-123 171 -353 8 80 -87 159 -123 96 74 111 160 -170 27 -123 13 62 232 -129 -58 51 254 265 299 182 -99 126 191 -87 157 109 -105 0 101 190 -324 30 -181 231 -112 -277 5 -> Z_926
4 -239 -155 -224 -91 -65 298 -23 -310 -301 262 49 -103 -114 150 -353 -39 -33 61 66 215 170 -120 120 2 64 186 -245 74 47 -82 50 -111 54 48 -146 101 -325 -129 14 -184 -19 -> Z_890
-215 82 52 -168 -32 -65 -122 25 88 162 -53 4 -118 200 -71 -429 158 135 223 160 167 -184 -349 5 61 215 73 16 315 93 78 81 -204 361 -102 49 -58 -84 -97 -75 244 11 -> Z_555
103 -66 254 58 25 79 60 8 -433 141 227 -150 -68 -101 246 -44 -49 -47 232 102 -50 104 301 -163 -193 132 -347 -60 218 -13 146 32 233 6 -120 93 -6 18 101 -25 28 41 -> Z_823
-97 75 61 -36 15 84 -38 -174 -240 23 5 -116 46 5 -84 -83 81 -45 25 253 -159 156 -82 61 102 -228 -47 210 -41 130 10 -3 -2 219 -148 110 48 25 76 -257 -73 -75 -> Z_101
77 -159 132 50 220 -32 -56 -158 -34 19 -124 102 -25 -24 129 -177 -141 150 29 211 -178 210 -109 8 102 25 -150 -258 1 69 137 32 111 -52 -104 -32 58 -79 -332 -430 -33 0 -> Z_890
-125 -129 -238 54 144 207 65 325 130 72 -319 195 -467 23 -35 -50 -2 291 -48 138 333 -52 42 -128 -243 130 201 -257 253 78 -7 -7 -148 -65 151 -148 -144 -48 -427 -31 -151 13 -> Z_841
25 -66 407 -111 -94 -24 -148 -44 -150 316 80 -307 4 205 -234 -87 -94 -4 55 14 -213 -375 -193 -59 34 -59 -215 99 -29 25 329 294 191 231 -153 196 -111 178 98 -283 -49 -163 -> Z_707
26 -55 194 -165 -49 -321 -342 197 424 190 -215 -91 247 340 -147 53 110 360 -163 -465 110 -899 -260 -477 191 8 70 -174 12 -83 128 145 118 -1 116 -36 -326 164 51 -65 443 -50 -> Z_329
254 -90 -26 1 188 -138 80 -88 -28 -134 -61 137 -116 -30 188 -89 -81 143 -18 107 -106 356 68 -1 15 12 -166 -163 62 -66 61 -6 -77 -85 -148 -54 105 -17 -142 -206 -77 21 -> Z_890
111 -266 98 180 138 -21 225 -224 -299 181 113 145 99 71 9 -322 316 3 129 77 106 193 172 84 21 -6 -275 6 -147 -34 201 1 182 -210 82 -44 -92 74 394 -192 -122 185 -> Z_823
-52 -95 -408 -131 -6 -138 -18 145 245 214 122 114 22 345 -171 -95 143 198 -518 -37 -20 -384 -544 59 255 340 39 -41 75 -37 -133 229 -75 -30 275 320 143 194 375 -139 146 -115 -> Z_841
-23 -109 -45 -90 98 45 -146 307 172 17 -364 88 -284 16 14 -169 -154 138 -140 75 144 -135 -361 -232 40 204 222 -299 191 128 -298 108 -177 98 34 -108 -7 -130 -107 37 -228 -24 -> Z_821
271 -166 -286 -39 -143 -231 -7 -18 -155 -116 6 -178 -125 -70 406 117 -30 214 68 -132 -19 -129 -11 68 -121 -41 -85 102 158 -12 34 -117 -48 27 -119 126 56 -219 -97 -152 174 -49 -> Z_417
-35 -128 37 50 32 43 119 139 -204 323 246 -35 -145 53 -131 7 -169 -11 270 240 -58 235 205 -252 -112 235 -252 -87 347 -101 239 165 324 29 -64 -59 -61 169 -196 -251 -154 -60 -> Z_417
25 -129 -274 -93 -174 -153 223 -146 -79 -8 269 -87 -357 14 309 -63 149 272 -107 -387 419 20 82 362 -247 -154 256 152 -117 171 18 -115 -103 -188 178 88 -43 -208 43 -60 -12 58 -> Z_555
62 201 104 137 46 -97 -179 80 -9 221 -368 -248 136 -3 10 149 -132 179 256 87 -287 -61 276 -273 83 -19 -458 -23 288 -65 196 -46 156 107 -275 -157 -57 161 30 -160 54 -75 -> Z_707
11 -190 -2 -190 -126 -83 19 -95 -195 -66 25 -190 -90 6 219 -162 24 106 -6 68 -82 17 -186 126 97 -164 -114 92 65 42 143 48 -51 227 -9 157 -4 -83 -117 -375 85 -51 -> Z_101
-444 -18 -32 7 272 -131 131 5 -389 -15 76 -12 51 -75 -162 -34 -21 -308 -50 21 -210 150 155 275 -48 121 -47 -73 -66 -67 -29 213 87 -51 156 -39 216 -11 313 158 -456 -99 -> Z_555
-4 -281 -196 -50 136 12 276 -142 -157 133 269 232 32 108 71 -311 84 116 -10 257 205 513 -252 210 450 -144 128 -34 -27 113 -28 26 -157 32 147 -10 -111 -191 -200 -424 -310 38 -> Z_821
39 -14 46 -107 246 -33 62 -108 -184 -131 69 37 153 3 193 -76 -105 83 53 118 -48 7 99 52 61 78 -182 -264 11 77 190 -17 44 16 -110 -104 32 -109 -279 -336 -25 -98 -> Z_432
38 -21 -31 -18 147 50 47 -176 -168 -125 232 106 -146 -106 178 77 -43 69 138 148 -149 389 80 55 -73 18 -79 -91 64 -54 70 -31 -36 145 -79 33 55 -96 -216 -228 -139 66 -> Z_417
85 -334 272 -100 91 170 67 -194 -228 -181 143 47 -72 -169 206 -275 93 343 284 -71 303 2 -6 106 -225 -15 -158 -225 107 158 -66 -97 -158 -28 2 -128 -126 -336 -86 -300 -59 143 -> Z_228
-142 -184 -164 7 122 98 34 -72 20 85 -70 170 -64 -229 53 -325 -20 -34 -175 -4 69 48 -140 120 151 -129 150 -224 -10 218 110 59 76 -91 97 -89 5 -275 -198 -121 -116 94 -> Z_821
-105 -172 -435 -37 55 165 207 40 -50 -54 248 182 -76 -59 105 -156 -10 110 -96 191 50 511 -60 51 228 -56 58 112 43 11 -67 -60 -101 3 110 -88 -1 -41 -215 -136 -139 76 -> Z_823
289 -444 93 -100 124 70 283 -290 -115 -188 496 327 -138 6 29 -265 66 81 -19 126 43 532 -158 432 127 -158 23 50 -250 50 -110 150 -195 -62 180 3 33 -174 132 -180 -218 90 -> Z_432
258 -349 -105 78 -189 -201 128 52 -567 65 305 -106 -224 -9 77 78 0 -230 265 109 -286 368 175 46 -60 71 -221 -69 155 -378 177 287 214 88 -23 201 82 -205 188 -159 -248 -133 -> Z_228
169 -284 391 82 222 18 143 -220 -116 17 149 238 -76 82 15 -413 -52 -73 184 186 -55 276 22 -150 -24 125 -239 -166 -114 6 240 118 127 -75 -106 -81 -62 27 -191 -96 50 130 -> Z_707
37 -255 -95 8 90 -77 -21 -82 -73 -251 21 120 18 5 250 82 -68 187 -42 -79 10 239 -90 118 -16 28 53 -5 -147 110 -175 -121 -104 -120 10 -86 143 -170 -81 -211 145 1 -> Z_101
75 -261 -25 -140 56 -21 256 7 -94 -160 331 183 -237 41 -4 54 -120 153 22 -35 189 307 -98 -13 -110 205 -133 -227 -7 155 -153 -22 -78 -38 -33 -156 74 -207 -439 -227 -178 -17 -> Z_101
212 -154 -33 -43 -23 -21 -130 104 -329 -47 169 -99 -138 3 161 280 37 -28 247 -13 -52 -296 19 -9 -186 124 -267 -49 222 22 155 50 106 254 -103 251 -58 5 25 -88 33 -12 -> Z_707
226 153 150 57 6 17 79 -184 -15 214 141 -30 147 44 45 155 -57 95 222 437 -179 526 255 318 139 -140 -279 193 245 -134 202 -82 34 129 -184 72 41 336 46 -483 74 -29 -> Z_841
221 137 -183 87 30 53 228 97 148 137 249 108 -314 -61 106 1 -26 312 170 59 118 360 272 -103 -33 81 -58 118 197 87 123 -190 -67 -121 72 -288 17 180 -137 102 -41 273 -> Z_203
-37 193 263 82 199 -39 -130 202 -250 135 75 -136 50 104 -102 208 -60 -156 356 210 -120 -142 369 -367 -29 279 -200 -45 88 67 227 -11 323 315 -267 -100 -20 65 -77 60 190 -131 -> Z_926
-42 -95 -306 17 136 134 -23 126 293 -150 -220 148 -299 -180 253 90 -159 254 -180 109 316 -279 -313 -88 48 -98 300 -258 238 333 -100 -111 -89 -61 178 -224 -65 -264 -795 -290 35 19 -> Z_417
160 -139 246 55 181 14 81 -107 -51 -113 -46 74 -67 -51 161 -140 -180 150 13 113 63 28 139 -192 -182 94 -139 -149 77 144 -25 -64 78 -159 -152 -132 32 -30 -309 -39 123 28 -> Z_841
163 208 -27 140 63 133 125 -232 -15 237 43 24 82 45 -106 -95 156 103 215 264 32 255 313 92 79 -195 -319 323 82 104 222 -138 58 76 -132 -25 -88 159 137 -269 -4 57 -> Z_203
-7 42 -104 -229 133 -18 -160 144 -43 -257 -103 -31 -218 -282 237 -111 -76 121 32 -13 -9 -203 -242 -5 71 49 124 -269 251 175 80 10 -117 273 -29 -20 134 -408 -363 -124 -10 24 -> Z_329
122 -46 -6 72 -196 -100 164 -218 -151 122 174 198 158 185 -169 -67 112 -22 68 -99 55 -66 37 -186 93 -140 -144 125 2 70 131 65 109 93 -41 -107 -159 -118 210 -125 8 -13 -> Z_707
-88 -280 272 -62 165 119 -162 99 -33 119 -184 141 -360 76 -83 -317 -135 -107 -20 61 83 -248 -261 -399 -98 101 31 -209 66 400 85 169 65 187 -155 -58 -191 -85 -364 69 133 -1 -> Z_432
138 -169 -200 -242 -228 -45 4 -48 -150 -363 289 48 -24 22 151 -121 154 255 44 -221 323 -349 -455 -59 -134 69 134 -337 54 140 -266 61 -318 82 -178 -109 57 -316 -92 -164 -5 12 -> Z_555
-246 -314 24 -29 63 3 236 -120 -153 192 26 67 -174 239 -155 -351 39 38 -162 23 70 271 -228 302 18 33 -45 -10 -212 213 119 224 -105 -120 144 2 122 57 -48 -240 -152 -56 -> Z_101
-52 -154 36 -184 -196 -45 -50 135 11 0 212 -275 -103 81 53 -2 67 125 6 -161 54 -408 -356 -308 -158 98 36 -43 144 -82 -33 131 -79 145 -40 117 -59 165 -175 -200 119 -8 -> Z_228
55 73 172 -74 -5 -109 -25 -288 -158 -156 217 -30 -64 -3 162 127 21 42 50 157 -140 120 59 69 5 -170 -119 -22 48 36 122 25 37 11 -99 49 106 -17 -256 -323 149 2 -> Z_841
-123 197 -289 -56 -81 18 308 101 -48 100 91 -102 -104 -56 -101 -26 84 80 -80 185 20 82 165 -4 89 36 30 24 59 -141 136 -39 97 -83 273 87 55 110 -84 1 -310 7 -> Z_823
-9 -327 -258 -29 -5 93 223 -38 -233 -258 339 105 -312 -244 323 -118 67 197 185 -161 485 20 40 76 -329 188 72 -381 223 289 -232 -24 -297 -111 20 -239 94 -433 -115 78 35 91 -> Z_841
24 66 -216 55 83 70 146 27 -28 -75 7 112 -123 71 26 -4 54 117 -83 129 126 215 37 -196 37 -50 72 -56 -10 31 -19 -65 -3 -57 -66 -164 -8 -6 -384 -71 -127 34 -> Z_823
146 -405 -243 -179 -8 -173 274 51 -229 -351 373 127 -311 50 245 -92 0 -28 35 -3 -6 182 -277 59 -99 212 -62 -109 -11 -118 -134 91 -63 64 104 81 119 -249 -324 -135 -68 3 -> Z_707
159 329 -306 70 -289 214 323 -181 192 183 166 -190 81 -191 41 -146 26 17 -96 141 147 -108 58 166 136 -308 54 180 -36 230 67 -163 48 120 -76 -21 24 -62 44 -156 44 -103 -> Z_707
-109 160 -203 89 182 23 181 195 -43 123 -27 -193 -118 0 88 133 -79 65 4 230 -74 -117 -135 -241 57 254 -187 -343 335 -65 7 167 -27 70 19 -23 136 162 -468 -187 -198 -122 -> Z_823
267 103 -281 86 160 -91 313 -31 -261 -10 236 36 117 -64 75 -30 277 68 261 166 104 247 97 54 124 123 -224 -217 128 -144 -62 -97 -95 -109 -21 5 102 -42 221 -166 -241 24 -> Z_890
174 30 249 -29 144 3 -18 -90 -204 -125 1 29 -67 93 28 -153 -5 20 79 111 -103 87 35 -258 -104 136 -290 -79 60 -6 64 46 -27 16 -290 0 29 7 -71 22 41 15 -> Z_432
109 159 177 182 -68 -100 229 -283 -158 253 3 -75 219 70 -7 -153 178 -15 229 508 27 394 305 125 253 -236 -101 178 102 2 193 -117 152 67 -128 87 3 -6 24 -216 40 -11 -> Z_707
-311 -100 -306 136 -13 -167 2 391 324 428 -168 -131 -237 238 -213 222 -75 -14 -244 -124 112 -399 -200 -324 -95 271 25 -155 229 -78 -158 355 125 -193 252 107 -47 314 -198 -21 -179 -212 -> Z_555
96 66 219 -112 28 75 -5 -160 -96 -121 -135 -18 119 -146 123 -478 -18 12 342 263 82 -43 -105 134 163 -32 -27 -141 194 138 122 12 -135 253 -122 -17 51 -357 -127 -67 146 -19 -> Z_707
145 -198 -635 -78 194 -6 244 124 -121 -217 506 134 -350 -245 225 109 118 -1 294 -14 121 177 104 253 -92 153 132 -21 -28 -19 -17 -120 -139 71 229 49 49 -167 -141 -19 -231 72 -> Z_926
-72 27 295 127 187 -10 122 -147 -105 15 -182 -61 81 -60 -8 -131 124 6 254 152 75 87 104 -24 65 -35 -205 43 -10 -33 43 -60 -35 96 23 -107 -78 -199 60 -196 -89 10 -> Z_417
198 -272 -18 -72 182 -65 74 -112 -208 -259 65 -33 -108 66 223 -207 -34 161 -158 59 -80 -50 -138 -116 -127 184 -256 -332 2 -116 34 146 -11 -184 -171 86 86 -103 -299 -216 -34 -72 -> Z_432
172 -151 3 237 -217 -45 91 -32 -245 63 333 -154 -300 -18 197 389 116 66 81 -217 200 -23 -47 -157 -274 31 -123 -42 160 -47 -94 -13 78 -153 -48 8 -75 -110 15 -171 -47 94 -> Z_329
159 160 -109 -61 -82 -14 173 -171 -234 -67 410 -41 -27 -270 152 3 116 -51 274 98 -62 200 55 34 182 -179 -7 -131 76 -60 96 -38 -44 149 30 -63 26 -171 55 -276 -261 87 -> Z_926
9 -326 64 -101 -6 -111 118 -59 -144 45 101 149 -116 239 -87 -491 78 -100 -129 -32 93 -58 -413 -95 108 127 48 -46 -23 34 50 220 -58 99 -8 139 -63 -166 19 95 120 -1 -> Z_707
150 -379 69 79 -75 -149 294 -98 -492 79 383 -79 -110 133 -19 108 56 -63 215 151 -155 365 83 60 -152 144 -402 65 -71 -233 6 119 167 -71 -48 133 37 61 173 -360 -280 -47 -> Z_821
9 -119 139 -86 191 -45 -91 -14 -158 -111 -107 -46 -58 -32 180 -143 -195 148 -17 77 4 -61 -17 -123 -80 181 -118 -407 220 74 141 62 15 11 -232 -129 77 -144 -408 -270 -99 -60 -> Z_228
-56 -98 -6 199 -77 11 250 91 -25 344 225 -65 93 21 -146 187 -192 -111 27 260 -36 189 134 -103 47 183 -140 -125 233 -135 11 106 323 -164 77 -67 -12 203 -126 -146 -190 -103 -> Z_432
57 -140 -84 -88 111 -135 58 -116 -123 -224 239 78 -77 48 130 -36 71 34 27 -54 74 -118 -112 -91 -66 198 -115 -177 13 10 -29 81 -140 -34 -37 48 80 -119 -170 -81 29 -6 -> Z_841
-1 -24 -113 70 24 -133 397 58 -36 206 253 -98 -221 73 98 65 -55 10 83 447 30 342 229 -146 137 141 -123 76 119 12 71 -114 131 83 63 -40 -53 137 -300 -207 -136 -61 -> Z_432
90 -269 -78 -79 241 -78 -133 37 174 14 34 300 -233 -75 56 53 -54 272 86 -65 -9 -37 -137 77 -59 85 114 -144 89 168 -105 -13 -186 151 81 -63 -31 -202 -100 -142 -85 100 -> Z_203
29 43 -71 -198 -22 -165 -53 9 9 -48 162 -111 -124 -17 11 -89 71 -64 -22 -11 232 -488 -275 -42 107 -24 137 -117 267 151 3 189 -169 238 -81 20 -12 -261 -68 -57 11 -154 -> Z_329
21 -56 -62 -39 41 -204 264 53 170 170 72 -48 169 -33 -69 -180 -1 122 170 21 -87 18 78 -36 28 321 -309 -179 76 -307 76 34 104 -166 167 -134 81 196 166 -225 -191 22 -> Z_417
-163 -310 -398 -5 150 -33 241 230 171 121 1 223 26 25 -133 -433 26 -26 77 -16 447 -35 -146 31 117 367 240 -370 64 19 -18 145 -86 -93 226 -207 -29 -216 -155 51 -235 -67 -> Z_890
85 -413 -43 -246 41 -265 108 102 -109 -19 275 90 -99 249 139 -286 37 25 -6 -14 136 -73 -301 198 -92 407 5 -254 42 -45 -110 259 -173 78 -41 99 161 -161 26 -100 71 -123 -> Z_821
59 39 177 130 249 199 191 99 -74 387 88 73 8 77 -271 -106 -97 103 357 84 -13 266 471 -162 -21 188 -451 14 53 -98 343 33 336 23 20 -235 -248 172 29 -168 -303 16 -> Z_821
129 -215 161 94 -147 59 106 95 -348 200 139 -47 -216 91 77 -147 -69 81 110 295 -91 267 13 -262 -43 132 -334 -195 276 19 153 312 127 -12 -103 -27 134 7 -166 -195 -180 22 -> Z_417
67 50 62 -189 72 -70 -107 -145 119 11 358 303 90 186 -102 -148 258 -70 59 -73 -27 -352 -406 -137 293 -23 28 -29 -23 90 169 151 19 349 129 23 -152 -4 21 -100 294 133 -> Z_417
166 -152 -82 -209 -122 -9 -64 -2 -138 -166 116 -204 -70 -22 118 -108 23 242 -27 -210 -83 -240 -164 -70 8 48 -320 -27 10 29 146 37 -112 67 -90 42 29 45 127 -194 38 30 -> Z_228
45 116 135 -83 189 -80 -20 -89 90 3 -187 -69 -16 5 85 -137 -120 110 -119 118 -166 -144 2 -120 -21 37 -172 -282 78 -64 151 84 -39 -8 -144 20 65 46 -243 -256 36 -99 -> Z_203
-37 161 212 35 121 109 -28 -52 -197 148 -81 -210 -132 -177 147 -61 -139 -28 -7 292 -178 -100 71 -135 92 -76 -228 -81 166 135 247 17 158 148 -127 63 -7 -80 -247 -203 -69 -59 -> Z_823
37 -274 68 -104 -161 -28 97 -16 -125 9 -145 -115 68 183 28 -351 34 247 -163 68 106 -154 -341 -216 129 -83 -23 -124 -16 81 23 98 -47 -35 -23 -24 -62 63 -167 -281 -10 -24 -> Z_101
-15 -174 159 -145 73 -170 4 -58 -135 99 67 -96 -3 41 83 -160 -14 166 215 -134 105 -22 202 143 -176 139 -165 -19 31 35 243 77 -59 103 -169 -56 27 -129 47 -239 -114 -61 -> Z_823
22 -403 94 -131 162 -63 188 20 -321 0 214 84 -152 63 114 -378 30 176 -20 -149 190 -14 -77 141 -98 248 -72 -207 4 48 99 115 -77 -12 116 -63 -26 -272 115 -29 -189 35 -> Z_101
-75 -95 -133 -63 -75 42 47 -80 -367 -113 214 -136 116 62 200 -186 -32 162 -157 87 181 -22 -438 117 210 88 43 -236 281 149 -149 41 -54 60 -143 -48 112 -358 -231 -161 23 -68 -> Z_329
133 -118 72 -48 237 -33 2 -95 -256 -156 76 107 -83 -5 239 -29 -63 79 137 221 7 226 4 59 -10 65 -78 -245 125 81 -11 37 -46 51 -99 33 101 -172 -332 -331 -163 -26 -> Z_926
-21 -160 -208 -229 -2 71 132 0 -149 -115 448 136 -244 -3 13 59 80 33 148 57 30 207 -159 223 -57 92 19 -24 49 -75 -42 75 -167 151 165 201 15 -59 -173 -142 -171 28 -> Z_823
160 -373 -287 -123 19 32 341 -86 24 -103 289 281 -21 -18 111 -425 51 144 179 32 214 301 -145 248 49 174 -27 -78 -36 10 -166 29 -292 29 146 -39 17 -202 -23 -19 -177 83 -> Z_821
-54 -308 -315 -154 67 -21 285 94 -124 -92 465 85 -72 -13 69 -90 61 119 259 -53 182 8 -175 -19 85 206 14 -330 43 -7 17 149 -35 139 212 -191 -27 -159 -410 -231 -222 20 -> Z_823
-62 -11 -184 46 -256 -108 305 112 -116 103 297 28 -20 182 -10 251 45 80 60 76 145 428 34 -75 50 148 -86 -27 219 -112 -120 7 29 -106 171 -156 93 150 -107 -203 -233 45 -> Z_101
95 -141 -406 -46 56 118 94 68 79 219 119 77 -86 282 -81 -121 101 546 66 20 -44 308 -50 -193 134 77 -420 -190 268 -144 151 310 -214 -78 99 -47 -43 443 -46 -589 -303 -4 -> Z_228
20 -291 -118 102 81 -118 48 43 -101 -39 122 117 -211 -44 252 44 11 -120 33 -33 267 -120 -104 -42 -152 290 7 -168 259 -10 -224 102 36 -52 144 35 8 -336 -50 -12 -103 -9 -> Z_823
256 37 -326 275 -14 -93 201 82 -293 109 188 -27 128 133 101 158 63 -75 161 48 -56 45 295 -236 106 282 -388 63 31 -186 144 -86 171 31 -94 102 -57 -84 114 166 23 -96 -> Z_329
-234 -154 -273 2 203 -96 201 -114 -135 -317 180 -100 464 63 -59 -123 217 -203 -230 -234 208 -482 -211 138 83 195 14 -281 -207 -167 -214 125 64 -172 134 -5 74 -191 -30 228 76 -156 -> Z_841
-192 -148 -107 -35 30 -32 358 -98 -34 50 98 144 -106 187 -65 -403 110 61 24 289 346 406 -219 35 55 163 206 -48 115 110 -195 -18 -267 -36 68 -74 75 4 -224 -155 -160 20 -> Z_228
70 -172 -291 -155 7 -133 256 23 -98 -461 197 10 -234 -227 185 -57 90 68 15 -230 392 -219 -132 140 -210 141 220 -312 17 26 -235 36 -198 -88 169 -141 176 -566 -131 -25 -350 -22 -> Z_707
188 -219 -669 -198 -128 -28 331 108 -59 -364 327 151 -214 -65 233 -156 197 191 112 109 403 -86 -257 -43 142 58 270 -61 150 126 -106 -153 -286 188 160 -99 -78 -322 -396 -14 -78 84 -> Z_432
